Below are the code and all the weights of a small trained network. Each question names an input and a class and asks about switching units off, where a switched-off unit gives its printed mean instead of its output.

import numpy as np


def w(rows, s, z=0):
    codes = np.array(rows[::2]) - 128.0
    scale = np.full(codes.shape[1], s)
    scale[-1] = z or s
    return codes * scale


def norm(h):
    return h / np.sqrt((h * h).mean(-1, keepdims=True) + 1e-5)


def f(y):
    return y / 2 * (1 + np.tanh(0.7978845608 * (y + 0.044715 * y**3)))


def log_softmax(a):
    a = a - a.max(-1, keepdims=True)
    return a - np.log(np.exp(a).sum(-1, keepdims=True))


def net(x, mask):
    res = np.array(x, float).reshape(1, 2) / 4 @ E
    u = 0
    for l in range(3):
        y = f(norm(res) @ A[l][:, :-1].T + A[l][:, -1])
        res = res + np.where(mask[u : u + 6], y, B[l][:, -1]) @ B[l][:, :-1]
        u += 6
    return log_softmax(norm(res)[-1] @ U[:, :-1].T + U[:, -1])


A, B = {}, {}
E = w([
[6,166,102,92,116,54,97,197,132],'x0',
[228,138,139,132,153,77,43,238,147],'x1',
],0.011)
A[0] = w([
[197,92,154,116,126,112,131,139,168,116],'L0N0',
[189,137,127,116,139,96,74,163,127,7],'L0N1',
[156,155,118,163,140,127,50,125,154,205],'L0N2',
[104,117,96,58,118,163,151,155,98,12],'L0N3',
[59,118,102,119,105,90,80,134,168,143],'L0N4',
[93,154,99,124,122,254,162,119,131,153],'L0N5',
],0.0067,0.0012)
B[0] = w([
[51,119,58,141,127,85,173,100,91,226],'L0N0',
[152,146,243,160,149,197,201,138,102,252],'L0N1',
[69,143,88,162,133,90,133,43,113,213],'L0N2',
[233,155,177,200,190,239,66,90,163,134],'L0N3',
[178,114,101,176,89,218,207,135,1,226],'L0N4',
[92,90,135,174,116,39,70,66,94,244],'L0N5',
],0.0086,0.0036)
A[1] = w([
[231,145,116,94,111,230,88,41,208,115],'L1N0',
[184,92,78,167,42,91,2,72,107,201],'L1N1',
[212,79,117,106,151,143,130,106,168,124],'L1N2',
[215,133,109,160,150,96,84,165,111,86],'L1N3',
[193,188,143,119,221,90,79,139,198,1],'L1N4',
[78,82,77,51,155,77,107,50,177,172],'L1N5',
],0.0091,0.0014)
B[1] = w([
[100,116,56,149,146,247,108,178,161,229],'L1N0',
[173,145,63,98,159,89,154,202,106,226],'L1N1',
[130,139,58,114,92,137,69,203,156,210],'L1N2',
[87,87,149,113,76,62,133,25,200,253],'L1N3',
[45,150,255,168,136,88,139,148,52,195],'L1N4',
[193,154,233,96,44,135,128,123,167,214],'L1N5',
],0.0093,0.0048)
A[2] = w([
[120,108,122,181,199,193,139,156,121,174],'L2N0',
[2,191,41,22,134,191,49,248,119,148],'L2N1',
[108,117,168,65,82,223,137,50,112,2],'L2N2',
[176,167,160,126,178,181,193,109,145,48],'L2N3',
[116,97,240,181,226,57,61,165,191,15],'L2N4',
[91,145,129,126,190,192,199,83,50,230],'L2N5',
],0.0097,0.00078)
B[2] = w([
[125,124,33,69,135,116,150,152,121,183],'L2N0',
[194,61,7,161,183,241,123,118,192,239],'L2N1',
[40,130,169,182,161,103,125,140,135,223],'L2N2',
[134,154,115,96,115,104,97,166,119,149],'L2N3',
[64,132,193,144,85,144,161,54,129,254],'L2N4',
[218,142,172,90,90,84,112,142,152,250],'L2N5',
],0.012,0.0063)
U = w([
[81,117,250,165,65,111,165,88,129,253],'0',
[164,79,36,146,144,210,132,162,172,215],'1',
[218,143,182,83,74,73,151,154,113,180],'2',
[113,130,161,114,147,146,134,148,87,6],'3',
[120,134,118,104,198,91,94,147,127,17],'4',
],0.013,0.0025)

Each question gives the input, the list of numbers given to net, and the class t.
The units are the neurons (one row each of A and B). Each row of codes is followed by its name. A weight is (code - 128) times the scale printed after its matrix; where a second scale follows, it is the last column's (A, B and U).
mask holds one flag per neuron, layer by layer. A switched-off neuron (its flag False) gives its mean, the last column of its row in B, instead of its output. The means were averaged over made-up inputs and are rounded, as every weight is.
A unit's drop is (log p(t) with every unit on - log p(t) with that unit switched off) / (log p(t) with every unit on - log p(t) with every unit switched off).
The circuit of an input: a set's keep is (log p(t) with only the set's units on - log p(t) with every unit switched off) / (log p(t) with every unit on - log p(t) with every unit switched off). Starting from the 12 units with the biggest drops (on a tie, the unit counted first), units are removed one at a time, each time the one whose removal leaves the highest keep (on an exact tie, the one counted first), for as long as the keep stays at least 0.8.
circuit, biggest first: the units of the circuit, biggest drop first
k most important neurons: the k neurons with the biggest drops, biggest first
top k neurons in layer l: the k neurons of layer l with the biggest drops, biggest first
drop when u is switched off: that unit's drop, to one decimal
input [8,-6], class 1: circuit, biggest first : L2N1
input [5,4], class 1: 3 most important neurons : L0N4, L0N5, L1N4
input [2,0], class 2: circuit, biggest first : L0N4, L2N5
input [-7,-6], class 1: 2 most important neurons : L1N0, L0N0
input [4,-3], class 1: 2 most important neurons : L1N3, L1N5
input [5,-4], class 1: 2 most important neurons : L1N3, L2N1
input [1,0], class 2: circuit, biggest first : L0N4, L2N5
input [1,-2], class 2: top 2 neurons in layer 1 : L1N2, L1N0
input [0,-1], class 2: 3 most important neurons : L0N5, L1N1, L2N1
input [-2,-1], class 2: top 2 neurons in layer 1 : L1N1, L1N5
input [0,3], class 2: 3 most important neurons : L0N1, L0N0, L0N2
input [-1,2], class 2: top 2 neurons in layer 0 : L0N1, L0N0
input [-7,-5], class 1: 2 most important neurons : L1N0, L1N3
input [8,-4], class 1: most important neuron : L2N1
input [5,-3], class 1: 2 most important neurons : L2N1, L0N1
input [8,5], class 1: drop when L2N1 is switched off : 0.6
input [7,8], class 0: drop when L2N4 is switched off : 0.1
input [2,-1], class 2: drop when L2N5 is switched off : 0.1
